Below are the code and all the weights of a small trained network. Each question names an input and a target symbol and asks about switching units off, where a switched-off unit gives its printed mean instead of its output.

import numpy as np


def w(rows, s, z=0):
    codes = np.array(rows[::2]) - 128.0
    scale = np.full(codes.shape[1], s)
    scale[-1] = z or s
    return codes * scale


def norm(h):
    return h / np.sqrt((h * h).mean(-1, keepdims=True) + 1e-5)


def softmax(a):
    e = np.exp(a - a.max(-1, keepdims=True))
    return e / e.sum(-1, keepdims=True)


def log_softmax(a):
    a = a - a.max(-1, keepdims=True)
    return a - np.log(np.exp(a).sum(-1, keepdims=True))


def net(x, mask):
    ids = ['γεζηλμξπστφ'.index(c) for c in x.split()]
    T = len(ids)
    res = E[ids] + P[:T]
    u = 0
    for l in range(2):
        r = norm(res)
        for j in range(3):
            rows = slice(4 * j, 4 * j + 4)
            q, k, v = (r @ M[l][rows].T for M in (Q, K, V))
            z = softmax(np.where(np.tri(T) > 0, q @ k.T / 4**0.5, -1e9)) @ v
            o = O[l][rows]
            res = res + np.where(mask[u + j], z, o[:, -1]) @ o[:, :-1]
        u += 3
    return log_softmax(norm(res)[-1] @ U[:, :-1].T + U[:, -1])


Q, K, V, O = {}, {}, {}, {}
E = w([
[146,146,108,118,115,65,129,119,152,139],'γ',
[153,167,125,117,148,127,74,105,120,136],'ε',
[116,134,159,61,126,124,113,128,151,137],'ζ',
[118,103,113,140,167,97,107,138,118,117],'η',
[107,69,74,100,67,195,172,3,91,126],'λ',
[113,167,156,157,128,98,131,113,109,152],'μ',
[116,142,122,110,99,114,106,154,92,125],'ξ',
[126,121,142,143,170,123,128,104,165,143],'π',
[154,137,137,190,101,153,128,165,158,93],'σ',
[98,125,163,130,159,158,109,142,106,131],'τ',
[89,109,148,132,130,113,160,155,132,138],'φ',
],0.0068)
P = w([
[179,126,129,112,146,133,170,152,111,105],'0',
[68,206,68,132,162,137,140,151,161,81],'1',
[106,107,116,129,120,134,73,140,155,227],'2',
[22,108,190,136,62,87,3,110,200,153],'3',
[183,94,245,146,60,123,185,84,123,159],'4',
[62,118,202,218,104,128,62,51,57,19],'5',
],0.0044)
Q[0] = w([
[89,178,128,117,154,118,146,120,136,7],'L0H1',
[64,150,99,150,133,122,87,125,126,65],'L0H1',
[131,131,139,81,135,103,128,163,183,151],'L0H1',
[157,145,154,124,138,131,208,100,82,63],'L0H1',
[73,91,149,145,86,146,90,42,132,171],'L0H2',
[138,114,164,143,123,105,133,135,116,134],'L0H2',
[156,149,88,105,167,130,159,180,127,109],'L0H2',
[122,110,132,172,79,139,114,90,130,117],'L0H2',
[95,135,104,104,139,113,91,143,163,190],'L0H3',
[120,148,113,157,131,159,122,127,109,51],'L0H3',
[154,113,116,163,85,164,125,143,179,129],'L0H3',
[183,97,165,101,115,116,184,125,112,153],'L0H3',
],0.011)
K[0] = w([
[130,53,118,145,54,161,77,102,128,238],'L0H1',
[203,52,143,154,99,143,126,155,98,218],'L0H1',
[130,95,172,109,92,113,133,83,110,67],'L0H1',
[32,144,67,137,110,155,86,109,163,184],'L0H1',
[148,128,68,84,106,187,255,35,64,77],'L0H2',
[94,133,81,136,125,154,104,117,126,124],'L0H2',
[130,136,196,142,148,65,63,187,156,156],'L0H2',
[143,143,101,148,89,211,175,94,142,113],'L0H2',
[205,116,199,123,133,93,139,141,93,84],'L0H3',
[123,80,80,128,107,149,106,115,144,220],'L0H3',
[130,110,88,73,120,174,225,51,72,88],'L0H3',
[44,183,114,123,141,127,120,116,159,63],'L0H3',
],0.0083)
V[0] = w([
[185,195,160,179,215,165,85,44,126,166],'L0H1',
[208,144,180,204,82,137,152,215,184,144],'L0H1',
[90,153,185,131,92,170,205,66,193,207],'L0H1',
[159,229,84,122,68,11,118,90,86,128],'L0H1',
[206,150,166,78,229,112,206,204,83,143],'L0H2',
[105,144,93,66,123,143,160,171,185,179],'L0H2',
[155,186,91,142,208,150,176,156,128,83],'L0H2',
[148,171,101,175,169,116,195,140,63,104],'L0H2',
[193,64,49,217,181,69,140,129,253,118],'L0H3',
[38,116,151,208,198,109,126,185,41,145],'L0H3',
[60,103,160,104,164,15,234,98,131,190],'L0H3',
[113,76,138,35,204,119,86,55,161,126],'L0H3',
],0.0049)
O[0] = w([
[84,134,106,42,1,106,119,209,143,143,130],'L0H1',
[215,104,236,142,80,159,145,129,141,137,253],'L0H1',
[114,185,155,59,139,208,184,130,225,178,108],'L0H1',
[101,168,163,53,135,104,63,106,124,19,95],'L0H1',
[199,172,81,161,63,148,182,98,120,77,92],'L0H2',
[156,175,165,178,132,117,117,113,127,138,115],'L0H2',
[233,134,110,117,98,129,153,167,125,92,178],'L0H2',
[207,107,103,102,100,164,120,145,141,77,177],'L0H2',
[150,8,99,90,176,59,158,143,205,107,178],'L0H3',
[130,115,35,150,88,161,9,125,163,160,127],'L0H3',
[124,175,130,162,80,91,91,24,239,109,77],'L0H3',
[96,132,137,189,66,28,175,103,110,145,48],'L0H3',
],0.0054,0.005)
Q[1] = w([
[149,102,190,162,75,119,114,131,132,112],'L1H1',
[146,147,148,128,123,106,156,115,127,120],'L1H1',
[159,164,156,148,176,74,76,205,162,149],'L1H1',
[119,92,141,140,62,157,162,64,116,95],'L1H1',
[46,142,201,141,165,173,200,144,130,142],'L1H2',
[149,178,143,183,85,101,78,162,190,125],'L1H2',
[125,122,132,162,59,158,120,103,162,105],'L1H2',
[143,195,146,153,187,101,140,223,156,136],'L1H2',
[94,211,81,131,198,105,202,120,134,108],'L1H3',
[35,40,253,131,88,138,45,116,132,199],'L1H3',
[87,10,254,142,78,148,13,99,105,185],'L1H3',
[209,171,44,116,129,115,176,194,159,87],'L1H3',
],0.0088)
K[1] = w([
[106,101,96,95,84,167,174,32,90,143],'L1H1',
[138,99,102,96,135,147,144,126,118,107],'L1H1',
[178,80,118,79,48,137,148,50,66,101],'L1H1',
[60,160,123,137,218,145,119,143,165,147],'L1H1',
[113,27,189,114,78,168,129,102,98,165],'L1H2',
[222,153,79,154,29,156,100,131,143,58],'L1H2',
[145,146,149,181,79,92,35,138,178,127],'L1H2',
[211,97,107,114,90,149,190,120,69,73],'L1H2',
[114,236,112,146,205,91,148,170,159,68],'L1H3',
[71,60,112,68,52,183,147,1,105,128],'L1H3',
[99,38,127,101,45,175,127,8,79,143],'L1H3',
[186,152,121,139,172,93,107,252,171,153],'L1H3',
],0.0072)
V[1] = w([
[104,76,189,126,107,143,134,89,116,165],'L1H1',
[123,162,60,125,163,118,100,162,136,97],'L1H1',
[2,74,160,88,161,140,110,47,111,210],'L1H1',
[206,158,136,151,113,113,151,173,145,104],'L1H1',
[84,92,89,102,86,164,148,23,102,125],'L1H2',
[100,101,85,103,89,165,148,44,99,124],'L1H2',
[83,114,67,109,105,174,173,37,91,109],'L1H2',
[113,112,114,134,121,136,134,116,116,109],'L1H2',
[76,124,76,97,182,177,199,76,96,165],'L1H3',
[75,154,76,91,188,129,150,139,137,84],'L1H3',
[216,116,176,176,47,95,47,175,124,131],'L1H3',
[134,109,95,118,67,118,83,138,95,161],'L1H3',
],0.005)
O[1] = w([
[177,143,100,121,131,135,124,153,144,114,121],'L1H1',
[114,126,165,140,118,119,134,104,114,132,109],'L1H1',
[254,162,109,144,94,146,176,158,127,41,3],'L1H1',
[49,108,127,118,151,124,95,126,138,170,200],'L1H1',
[101,98,109,105,158,127,80,153,145,148,124],'L1H2',
[89,96,103,97,161,132,81,144,139,157,131],'L1H2',
[112,78,108,87,150,137,78,132,125,149,120],'L1H2',
[126,131,127,122,136,123,116,124,121,133,130],'L1H2',
[52,98,164,154,112,127,102,121,138,193,148],'L1H3',
[84,109,127,115,129,112,62,91,127,150,103],'L1H3',
[211,158,93,126,135,145,176,151,114,80,132],'L1H3',
[134,180,100,148,125,118,139,138,138,133,128],'L1H3',
],0.0069,0.0056)
U = w([
[142,124,171,73,202,53,143,52,162,12,92],'γ',
[83,144,105,53,70,65,158,219,22,74,51],'ε',
[73,169,245,215,60,116,177,64,100,149,249],'ζ',
[167,61,25,203,146,30,84,127,108,65,127],'η',
[40,69,133,70,182,117,67,125,142,214,219],'λ',
[143,197,115,30,66,186,62,146,203,63,84],'μ',
[152,178,130,157,196,161,41,90,2,71,18],'ξ',
[125,110,77,85,64,54,236,160,251,175,24],'π',
[215,81,179,102,167,200,194,189,109,117,243],'σ',
[137,179,20,197,65,183,126,182,73,214,22],'τ',
[191,152,83,207,199,175,126,27,231,158,46],'φ',
],0.0052,0.0019)

Each question gives the input, a string of symbols that net reads in full, and the target symbol t.
The units are the heads (4 rows each of Q, K, V and O). Each row of codes is followed by its name. A weight is (code - 128) times the scale printed after its matrix; where a second scale follows, it is the last column's (O and U).
mask holds one flag per head, layer by layer. A switched-off head (its flag False) gives its mean, the last column of its rows in O, instead of its output. The means were averaged over made-up inputs and are rounded, as every weight is.
A unit's drop is (log p(t) with every unit on - log p(t) with that unit switched off) / (log p(t) with every unit on - log p(t) with every unit switched off).
The circuit of an input: a set's keep is (log p(t) with only the set's units on - log p(t) with every unit switched off) / (log p(t) with every unit on - log p(t) with every unit switched off). Starting from all 6 units, units are removed one at a time, each time the one whose removal leaves the highest keep (on an exact tie, the one counted first), for as long as the keep stays at least 0.8.
units of the circuit, in order: the units of the circuit, biggest drop first
unit that matters most: the unit with the biggest drop
heads that matter: for each layer, one digit per head in row order, 1 if its drop is at least 0.15 and else 0, layers parted by /
input σ φ λ μ λ, target φ: heads that matter : 111 / 100
input σ μ π μ φ μ, target π: unit that matters most : L0H1
input λ σ τ τ λ, target σ: units of the circuit, in order : (L1H1 L0H3)
input μ σ σ σ σ ε, target σ: units of the circuit, in order : (L1H3 L0H1)
input π σ ε, target π: units of the circuit, in order : (L0H3 L0H1)
input φ σ φ, target φ: units of the circuit, in order : (L0H3 L0H1)
input γ σ η, target γ: units of the circuit, in order : (L0H1 L0H3)
input η σ μ, target η: units of the circuit, in order : (L0H1 L1H3)
input η λ τ μ τ λ, target τ: units of the circuit, in order : (L0H1 L0H3)
input λ ξ σ σ, target ζ: heads that matter : 001 / 101
input λ σ η σ λ μ, target η: units of the circuit, in order : (L1H1 L0H3)
input μ γ σ σ, target μ: units of the circuit, in order : (L0H1 L1H3)
input μ σ τ, target μ: units of the circuit, in order : (L0H1 L0H3)
input η φ ε φ μ, target φ: units of the circuit, in order : (L0H3 L0H1)
input σ σ τ π φ τ, target τ: heads that matter : 101 / 001
input σ σ η, target σ: unit that matters most : L0H1
input λ σ τ σ λ τ, target τ: heads that matter : 101 / 100
input ζ σ τ, target ζ: heads that matter : 001 / 000
input ξ π ε μ τ φ, target ε: units of the circuit, in order : (L0H1 L1H3 L0H3)
input σ λ η μ σ λ, target η: units of the circuit, in order : (L1H1 L0H1 L0H3)
input σ ε φ, target σ: heads that matter : 100 / 000
input μ σ φ τ τ, target σ: unit that matters most : L1H3
input ε λ λ, target ε: heads that matter : 101 / 100
input σ σ σ σ σ τ, target σ: units of the circuit, in order : (L0H1 L1H3)
input γ σ τ ξ μ, target σ: heads that matter : 001 / 001
input σ γ π σ μ, target γ: heads that matter : 101 / 000
input σ σ η λ λ, target σ: unit that matters most : L1H1
